Here is a tiny trained network, its code and every weight. The questions are about switching its units off for an input and a class, where a switched-off unit gives its printed mean instead of its output.

import numpy as np


def w(rows, s, z=0):
    codes = np.array(rows[::2]) - 128.0
    scale = np.full(codes.shape[1], s)
    scale[-1] = z or s
    return codes * scale


def f(y):
    return y / 2 * (1 + np.tanh(0.7978845608 * (y + 0.044715 * y**3)))


def log_softmax(a):
    a = a - a.max(-1, keepdims=True)
    return a - np.log(np.exp(a).sum(-1, keepdims=True))


def net(x, mask):
    res = np.array(x, float).reshape(1, 4) / 4 @ E
    y = f(res @ A[0][:, :-1].T + A[0][:, -1])
    res = res + np.where(mask, y, B[0][:, -1]) @ B[0][:, :-1]
    return log_softmax(res[-1] @ U[:, :-1].T + U[:, -1])


A, B = {}, {}
E = w([
[178,89,191,173,103,217,21,196],'x0',
[253,163,156,213,148,88,219,154],'x1',
[63,192,21,236,101,190,176,200],'x2',
[204,173,61,106,184,166,32,47],'x3',
],0.0074)
A[0] = w([
[104,145,71,171,145,186,144,156,50],'neuron 0',
[112,112,88,134,154,106,161,101,61],'neuron 1',
[233,143,147,190,124,119,191,129,84],'neuron 2',
[80,138,84,97,129,102,160,79,104],'neuron 3',
[182,161,28,131,127,138,88,82,90],'neuron 4',
[122,158,118,139,187,127,91,106,109],'neuron 5',
[169,151,77,112,143,136,112,71,253],'neuron 6',
[63,95,183,123,115,100,197,170,207],'neuron 7',
[163,83,228,47,143,85,127,97,93],'neuron 8',
[65,86,124,139,130,158,78,120,75],'neuron 9',
[80,151,87,166,116,120,133,200,101],'neuron 10',
[159,94,190,191,122,183,25,188,145],'neuron 11',
[204,95,81,158,160,123,162,163,100],'neuron 12',
[106,148,46,193,127,167,134,126,233],'neuron 13',
[127,153,96,103,144,82,196,53,133],'neuron 14',
[5,95,86,67,118,160,60,129,108],'neuron 15',
],0.012,0.0062)
B[0] = w([
[100,161,131,52,65,153,143,35,188],'neuron 0',
[119,172,119,91,82,197,144,132,144],'neuron 1',
[164,238,185,152,92,105,106,119,218],'neuron 2',
[133,169,96,76,85,163,147,180,179],'neuron 3',
[64,90,221,126,73,224,221,105,188],'neuron 4',
[126,119,153,136,135,143,166,111,149],'neuron 5',
[110,37,139,207,144,69,106,185,210],'neuron 6',
[105,27,178,188,149,139,138,181,238],'neuron 7',
[118,111,65,139,74,112,109,5,231],'neuron 8',
[146,211,149,114,84,143,146,122,163],'neuron 9',
[120,108,113,107,102,155,134,31,202],'neuron 10',
[104,105,56,67,111,133,158,220,249],'neuron 11',
[150,164,168,119,103,103,140,119,175],'neuron 12',
[152,68,75,144,142,60,69,95,248],'neuron 13',
[134,132,75,61,104,151,116,217,201],'neuron 14',
[198,203,191,181,125,74,126,133,224],'neuron 15',
],0.018,0.012)
U = w([
[138,99,67,111,84,96,102,12,133],'0',
[228,239,206,158,103,75,136,168,144],'1',
[152,141,48,42,101,135,159,255,113],'2',
[86,41,217,194,120,155,208,151,139],'3',
[164,61,98,201,210,44,41,192,254],'4',
[152,151,123,128,200,147,89,132,90],'5',
[121,180,134,120,205,158,169,99,86],'6',
[119,148,154,105,208,190,150,127,93],'7',
],0.0096,0.0074)

Each question gives the input, the list of numbers given to net, and the class t.
The units are the neurons (one row each of A and B). Each row of codes is followed by its name. A weight is (code - 128) times the scale printed after its matrix; where a second scale follows, it is the last column's (A, B and U).
mask holds one flag per neuron, in row order. A switched-off neuron (its flag False) gives its mean, the last column of its row in B, instead of its output. The means were averaged over made-up inputs and are rounded, as every weight is.
A unit's drop is (log p(t) with every unit on - log p(t) with that unit switched off) / (log p(t) with every unit on - log p(t) with every unit switched off).
The circuit of an input: a set's keep is (log p(t) with only the set's units on - log p(t) with every unit switched off) / (log p(t) with every unit on - log p(t) with every unit switched off). Starting from the 12 units with the biggest drops (on a tie, the unit counted first), units are removed one at a time, each time the one whose removal leaves the highest keep (on an exact tie, the one counted first), for as long as the keep stays at least 0.8.
units of the circuit, in order: the units of the circuit, biggest drop first
most important unit: the unit with the biggest drop
k most important neurons: the k neurons with the biggest drops, biggest first
drop when u is switched off: that unit's drop, to one decimal
input [6,0,8,-7], class 0: units of the circuit, in order	neuron 10
input [-5,-3,-2,4], class 2: 2 most important neurons	neuron 14; neuron 7
input [1,5,-4,-3], class 1: 4 most important neurons	neuron 2; neuron 13; neuron 10; neuron 0
input [8,-8,-3,-6], class 1: 2 most important neurons	neuron 15; neuron 9
input [1,2,8,-7], class 0: 3 most important neurons	neuron 10; neuron 13; neuron 0
input [-3,-2,6,8], class 3: 3 most important neurons	neuron 4; neuron 6; neuron 8
input [8,7,-6,-3], class 2: 2 most important neurons	neuron 11; neuron 15
input [-6,-5,7,-6], class 0: 3 most important neurons	neuron 10; neuron 13; neuron 11
input [-4,5,7,-7], class 0: 3 most important neurons	neuron 10; neuron 13; neuron 0
input [0,-4,3,-4], class 1: 3 most important neurons	neuron 15; neuron 6; neuron 4
input [-2,3,7,-6], class 0: 2 most important neurons	neuron 10; neuron 13
input [2,8,8,5], class 0: 4 most important neurons	neuron 13; neuron 0; neuron 15; neuron 10
input [0,-2,5,7], class 3: 3 most important neurons	neuron 4; neuron 8; neuron 6
input [-7,6,-1,3], class 2: units of the circuit, in order	neuron 14
input [-1,-1,8,-8], class 0: 4 most important neurons	neuron 10; neuron 13; neuron 0; neuron 4
input [-1,-7,6,5], class 1: 3 most important neurons	neuron 15; neuron 8; neuron 9
input [-7,-8,1,6], class 1: drop when neuron 15 is switched off	1.6
input [-3,0,6,7], class 3: drop when neuron 8 is switched off	0.6
input [-2,3,6,8], class 3: drop when neuron 8 is switched off	0.2
input [0,6,-1,7], class 3: drop when neuron 6 is switched off	0.9
input [-6,-3,3,-2], class 2: most important unit	neuron 3
